z767: [ 24  11 -18  45 -16 -10 -22 -10 -15   6 -31   3 -10  12 -17 -14  18   6
  -5  -1  -9  31  -9  -9  -8  -5]
z795: [-17  23 -16 -17   8  11  19  -5  43 -37 -37 -15  -3 -38   8  -8  10   1
 -30   0  16  14 -12 -12  -3 -20]
z861: [-15 -17 -13 -17   8  11  19  -4   8 -15  59 -18   3 -10 -25 -34  -4   3
 -28 -20   0 -23   9  19 -16 -16]
z329: [-22 -29  26 -41  28 -13  -6  27  10  18   5  -6   4  20  23  21   0  24
   8  -3  -2 -20 -12  18   5  14]
z808: [  0 -32 -24  -3 -15   5 -20  17  22 -11   6 -18 -11  -2 -17 -37   9  33
 -43  -7   8   5 -13   2 -24 -19]
z510: [  0  12 -24  -3 -15   5 -20  17  22 -11   6 -18 -11  -2 -17 -37   9  33
 -43  -7   4   5 -13  11 -24 -19]
rest: [-17   8  11  19  -5]  [ 43 -37 -37 -15  -3 -38   8  -8  10   1 -30   0  16  14 -12 -12  -3 -20]
rest: [20 23]  [ 21   0  24   8  -3  -2 -20 -12  18   5  14]

z185: [  9  -3   4  20   2   9  32   1   7 -16  -6  -5  21  33  23  -6   8 -15
  13   3  14   3 -12  57   0   4]
z434: [ -8  -3 -13  14   4  -5  13  -3   7  23  12 -10   7   3   2   9 -11 -10
  -8   1 -24  17  14 -12 -37  -6]
z682: [ -1 -13  -7   4   8  -1  10  18  -2  17   0   1  12  20 -18  -2   4   8
   3  -4   9  15 -12  -2   3  14]
z511: [ -1   6 -13   9   1  11   7  11  22  -9   6  -2  13  -6  16  -1   0 -17
 -22   5 -15   6 -14 -54  28 -10]
z418: [ -5 -20   3 -19 -16   5  14   4  -7 -18 -21 -13 -17  17  27  -1   4   1
   9  -9  -7   2 -21   6  20  17]
rest: [22 -9  6]  [ -2  13  -6  16  -1   0 -17 -22   5 -15   6 -14 -54  28 -10]
rest: [-2  4]  [  8   3  -4   9  15 -12  -2   3  14]

z4: [  1 -22 -16  12  45   2]
z643: [ 18  29  -7  18 -10   8]
z601: [ -2 -33  -2 -15 -19  12]
z742: [ -8 -61 -24   4  14  -8]
z898: [ -2 -33  -2 -15 -19  13]
[ 18  29  -7  18 -10   8]  z643
rest: [-24   4]  [14 -8]
rest: [18 29]  [ -7  18 -10   8]

z132: [-14  -1  -5 -15  -5 -35  -1   1  12 -28 -41 -22]
z372: [-26 -18   3  31   9  10  19  -9  30 -36 -14 -40]
z962: [-26 -18   3  31   9  10  19   0 -20  25  32  38]
z269: [-26  11  13  29  12  30   2  -1  31 -37  -8 -38]
z737: [ -1 -23  19  33  16  30  19  -9  30 -37  12  14]
z779: [-36   7  13  21   6   2   8   5   5  -2 -24 -41]
z522: [ 33   0  -7  -6  -1  25  -8  -1 -20  25  32  38]
z202: [ 31   2   2 -24 -13 -23 -19  23 -23  41  17  14]
z275: [-22   0 -13  25   7  52   7 -21  12 -23  16  13]
z551: [-18 -21   5  33 -14  22  11  28  29  14  28   6]
z366: [-12 -10   0  25 -15  21   9  36  22  27  36  10]
z868: [-31  -8  -5  27 -13  23   5  25  34   7  23   6]
rest: [ 19   0 -20  25]  [32 38]
rest: [  2 -24]  [-13 -23 -19  23 -23  41  17  14]
rest: [ 30 -37]  [12 14]
rest: [29 14 28]  [6]

z362: [ 22  -8 -14  -9 -20 -18   0]
z991: [ -1 -13  -9  24  46  12  21]
z176: [ -1 -13  -9  24  -2  37   3]
z455: [ -9  -5  21  39  -2  36 -20]
z758: [-37   2 -18  13 -38  16 -22]
z632: [ 13 -14  -9  24 -19   4 -18]
z331: [-37   2 -18  33 -38  16 -22]
z827: [ 22   1 -14  -9 -20 -18   0]
z952: [ 11   9  31 -31   1  21  16]
rest: [21 39]  [ -2  36 -20]
rest: [24 46]  [12 21]
rest: [-9 24 -2]  [37  3]
rest: [-2 36]  [-20]

z693: [  9 -18 -10  20  10   8  17 -14]
z67: [-35 -25   8  25   7   7 -46  44]
z280: [ 36 -49   6  50  11  -5  46 -44]
z133: [ 20 -25   7  25   7  -1  22 -22]
rest: [ 6 50]  [ 11  -5  46 -44]
rest: [ 36 -49]  [  6  50  11  -5  46 -44]
rest: [-25   7  25   7]  [ -1  22 -22]

z672: [  5  -9 -19  -1  27   5  18  17  16 -21 -37  12 -28  23]
z226: [ -3 -20   0   1   2 -10   8   5  -9  -5  14   4 -15  -7]
z981: [-14  10 -19  -4   1  11  32  22  16   5 -39   6 -12  34]
z548: [ -4   4   3  12  27   2   5  15  -9  -4 -32 -27  -5  14]
z745: [-14  10 -19  -5  -9   1  -8  -4  38  -2   8  13   4  35]
z789: [ -7   1  20 -40  -7  -4   1 -35  33   3 -46  12  38 -13]
z675: [  5  12  29 -15 -11  20  14  20 -11  14 -14  23  11   4]
rest: [-9 -5]  [ 14   4 -15  -7]
rest: [-14  10 -19  -4]  [  1  11  32  22  16   5 -39   6 -12  34]

z990: [  5  15   1 -27 -16  16   7   2   7]
z622: [-30  -6 -15  16   4   7  10 -14 -10]
z733: [  1  -4   1 -27   4   6  11 -14 -10]
z111: [  5  15  38  52   4   6  10 -14 -10]
rest: [  1 -27 -16  16]  [7 2 7]
rest: [15 38 52  4]  [  6  10 -14 -10]
rest: [  1 -27   4   6  11]  [-14 -10]
rest: [7 2]  [7]
rest: [ 7 10]  [-14 -10]
rest: [  4   6  10 -14]  [-10]

z423: [ -6 -44   5  -7   3  50  15]
z738: [-23 -32   9 -13  -7  28   0]
z719: [-56 -38   5  -1 -24  28 -30]
z561: [-55 -38  31  -7   0  28   4]
z473: [-56 -38   5  -1 -23 -52 -30]
z752: [-56 -38  31   0 -22 -52 -31]
z676: [-56 -38  31   0 -23  28 -30]
rest: [  0 -22 -52]  [-31]
rest: [-44   5]  [-7  3 50 15]
[ -6 -44   5  -7   3  50  15]  z423
rest: [ 0 28]  [4]
rest: [-13  -7]  [28  0]
rest: [-56 -38  31   0 -23]  [ 28 -30]

z344: [ 42 -44   7   6 -23   0  44 -39  19]
z453: [ 45 -44  -7  -2 -44   0  44 -44 -28]
z375: [ 45 -41  -7  -2 -43  22  48 -45   3]
rest: [  6 -23   0]  [ 44 -39  19]
rest: [ -2 -43]  [ 22  48 -45   3]

z235: [-15 -21 -30 -40]
z138: [ -7 -11   0  10]
z995: [-3  6  6 10]
z606: [-48 -21 -18  -6]
z829: [-7 -5 -6 10]
z450: [-24 -13  -6   9]
z279: [-3  7  6 -1]
rest: [-5 -6]  [10]
rest: [-7 -5]  [-6 10]
rest: [-3  7  6]  [-1]
rest: [ -7 -11   0]  [10]
rest: [-3  7]  [ 6 -1]
[-3  6  6 10]  z995

z463: [ 21  19  15  19  15  19  19  19  18  17  19  21  16  -1  19  -8  26  31
  10 -31  29  -6  17]
z350: [25 23 13 26 14 20 25 17 18 17 18 28 18 12 12  8 18 18 17  3 18 11 15]
z340: [20 22 16 18 14 24 19 25 15 13 21 19 12 17  9 15 14 17 17 14 18 19 13]
z716: [ 32  24   6  42  14   9  37   0  26  28  10  45  32   0  19  -6  25  29
  10 -28  28  -4  16]
z605: [  2  11  26  -6  20  25  -2  33   7   6  23 -10   1  32  13  38   9   4
  23  58   6  37  16]
z824: [21 19 15 19 15 19 19 19 18 17 19 21 16 16 14 14 16 17 17 13 16 15 18]
z554: [19 18 16 18 16 17 18 17 18 17 18 20 17 16 16 15 17 17 17 14 17 15 18]
z261: [ -5   3  18 -15  11  16 -10  24   1  -2  15 -17  -6  24   6  29   0  -3
  14  49  -3  28   9]
z850: [22 22 14 21 14 23 22 21 16 14 20 23 14 15 10 12 16 15 18 12 15 16 14]
z183: [ 34  25   6  44  14  10  39   1  27  29  11  47  33   0  19  -6  26  30
  11 -29  29  -5  16]
z41: [ -1   8  26 -11  18  22  37   1   5   4  21 -14  32   1  13  38   7   2
  21  60   4  37  15]
rest: [17 17 14 17]  [15 18]
rest: [32  0]  [ 19  -6  25  29  10 -28  28  -4  16]
rest: [37  0]  [ 26  28  10  45  32   0  19  -6  25  29  10 -28  28  -4  16]
rest: [18 28 18 12 12]  [ 8 18 18 17  3 18 11 15]

z636: [37 15 26 -3 46]
z727: [ 37  15  28 -19 -44]
z17: [ 37  15  27  -3 -41]
z479: [  6  15  15 -19 -44]
z499: [-43  27  15 -19  47]
z621: [-43  28  28 -19  46]
rest: [-43  27]  [ 15 -19  47]
rest: [  6  15  15 -19]  [-44]
rest: [37 15 28]  [-19 -44]
rest: [-43  28]  [ 28 -19  46]
rest: [37 15 26 -3]  [46]
rest: [37 15 27 -3]  [-41]

z8: [-11   9 -46   2  20   5]
z635: [-19  -4 -48   3   5 -17]
z786: [  7  14  -4  -3 -20   2]
z233: [-13 -12 -14   5  18  -6]
z438: [-19  -7 -42   4  10 -14]
z875: [-11   8 -46  -1 -12 -14]
z531: [19  3 50 -2 -2 18]
z162: [ 9 -9 45  1 14 15]
z525: [19  7 44 -3 -8 17]
z96: [-18  -8 -40   4  11 -12]
z674: [-18  -4 -48   3  19  -6]
rest: [-46  -1]  [-12 -14]
rest: [-14   5]  [18 -6]
rest: [-40   4  11]  [-12]
rest: [ 7 44 -3 -8]  [17]
rest: [-11   8 -46]  [ -1 -12 -14]
rest: [ 2 20]  [5]

z196: [ 19  36 -11 -10  27  51 -47 -11   4 -23]
z932: [-25 -11  41  34  -7 -55  19  21 -21  13]
z271: [ -2 -31  24  21  -1 -50  22  29  -6   0]
z386: [-11 -20  34  29  -8 -52  20  27 -16   2]
z348: [ 19  37  -9  34  -7 -55  18  21   1 -34]
z461: [ 14  34 -18 -14  42  52 -49 -16  12 -10]
z97: [ 32  24 -12 -14  43  52 -49  13 -24  20]
z94: [ 32  24 -13 -14  43  52 -49  -3   1 -39]
rest: [19 36]  [-11 -10  27  51 -47 -11   4 -23]
rest: [ 34  -7 -55  19  21]  [-21  13]
rest: [-14  42]  [ 52 -49 -16  12 -10]
rest: [ -2 -31]  [ 24  21  -1 -50  22  29  -6   0]
rest: [-14  42  52 -49]  [-16  12 -10]
rest: [-13 -14  43  52 -49]  [ -3   1 -39]

z328: [  3  17   6 -26  -9   6   3 -15 -13 -28  -2  14 -22  -2  -1 -22  16 -18
 -23 -25  21  47  21   0   5  12  16  -9  10 -23  11 -11   2   8   9   1
  11  -9]
z429: [-19   2  -1 -10  -7  29   2 -23  -4  -9  -6 -25 -10  31  12  -9  16   9
   7 -15  -2   0 -14  14  -4  -1  22  -5  29   5 -15   6 -29  13 -48  -9
  12  29]
z113: [ 34   2   0  -3   6  15  16  -5   0 -10  -6  -1 -22   2  -6 -28  -2 -30
 -23 -21  31  25  25  12  27   4   0   1  14 -15  20 -14  -5  12 -22  -3
 -16  -6]
z585: [-34  10   3 -18   7  28 -19 -23   5 -20  -4 -18  -1  29  -4  -9  16  10
   7 -22 -11  33   6  18  -5  10  28 -10  21   5 -19 -19   0   0  -9   5
  22  14]
rest: [ -6 -25 -10  31]  [ 12  -9  16   9   7 -15  -2   0 -14  14  -4  -1  22  -5  29   5 -15   6
 -29  13 -48  -9  12  29]
rest: [-9 16  9  7]  [-15  -2   0 -14  14  -4  -1  22  -5  29   5 -15   6 -29  13 -48  -9  12
  29]

z59: [19 27 22 35 34 31  3  9 26 26 35 19  9]
z697: [ 10   1   6  -8  -7  -6  27  23  -2   0 -11   6  -1]
z873: [  9  -4   6 -16 -14 -11  -3   5  33  34 -17   5  25]
z509: [20 33 24 47 44 -6 27 22 33 33 47 25  2]
z47: [ 10   1   6  -8  -7  -6  27  23  -2   0 -11   6  22]
z939: [20 33 24 46 44 41 -3  5 33 33 47 25  4]
rest: [ 5 33 33]  [47 25  4]
rest: [-3  5 33 34]  [-17   5  25]
rest: [27 22 33 33]  [47 25  2]
rest: [33 24 46]  [44 41 -3  5 33 33 47 25  4]
rest: [31  3]  [ 9 26 26 35 19  9]
rest: [-17   5]  [25]
[ 10   1   6  -8  -7  -6  27  23  -2   0 -11   6  22]  z47

z843: [  7   2 -38 -21  -5]
z534: [-10 -31  16  11  13]
z251: [18 -3 19 20 41]
z707: [ -1  42 -39 -11 -36]
z16: [  7 -32  16  20  40]
z872: [ 20 -52  -2 -31  26]
z433: [  7   2 -37 -21  -5]
z400: [-32  34   4  16   6]
rest: [  7 -32]  [16 20 40]
rest: [-52  -2 -31]  [26]
rest: [  7 -32  16]  [20 40]
rest: [ 42 -39 -11]  [-36]
rest: [16 11]  [13]
rest: [-10 -31]  [16 11 13]
rest: [ 42 -39]  [-11 -36]

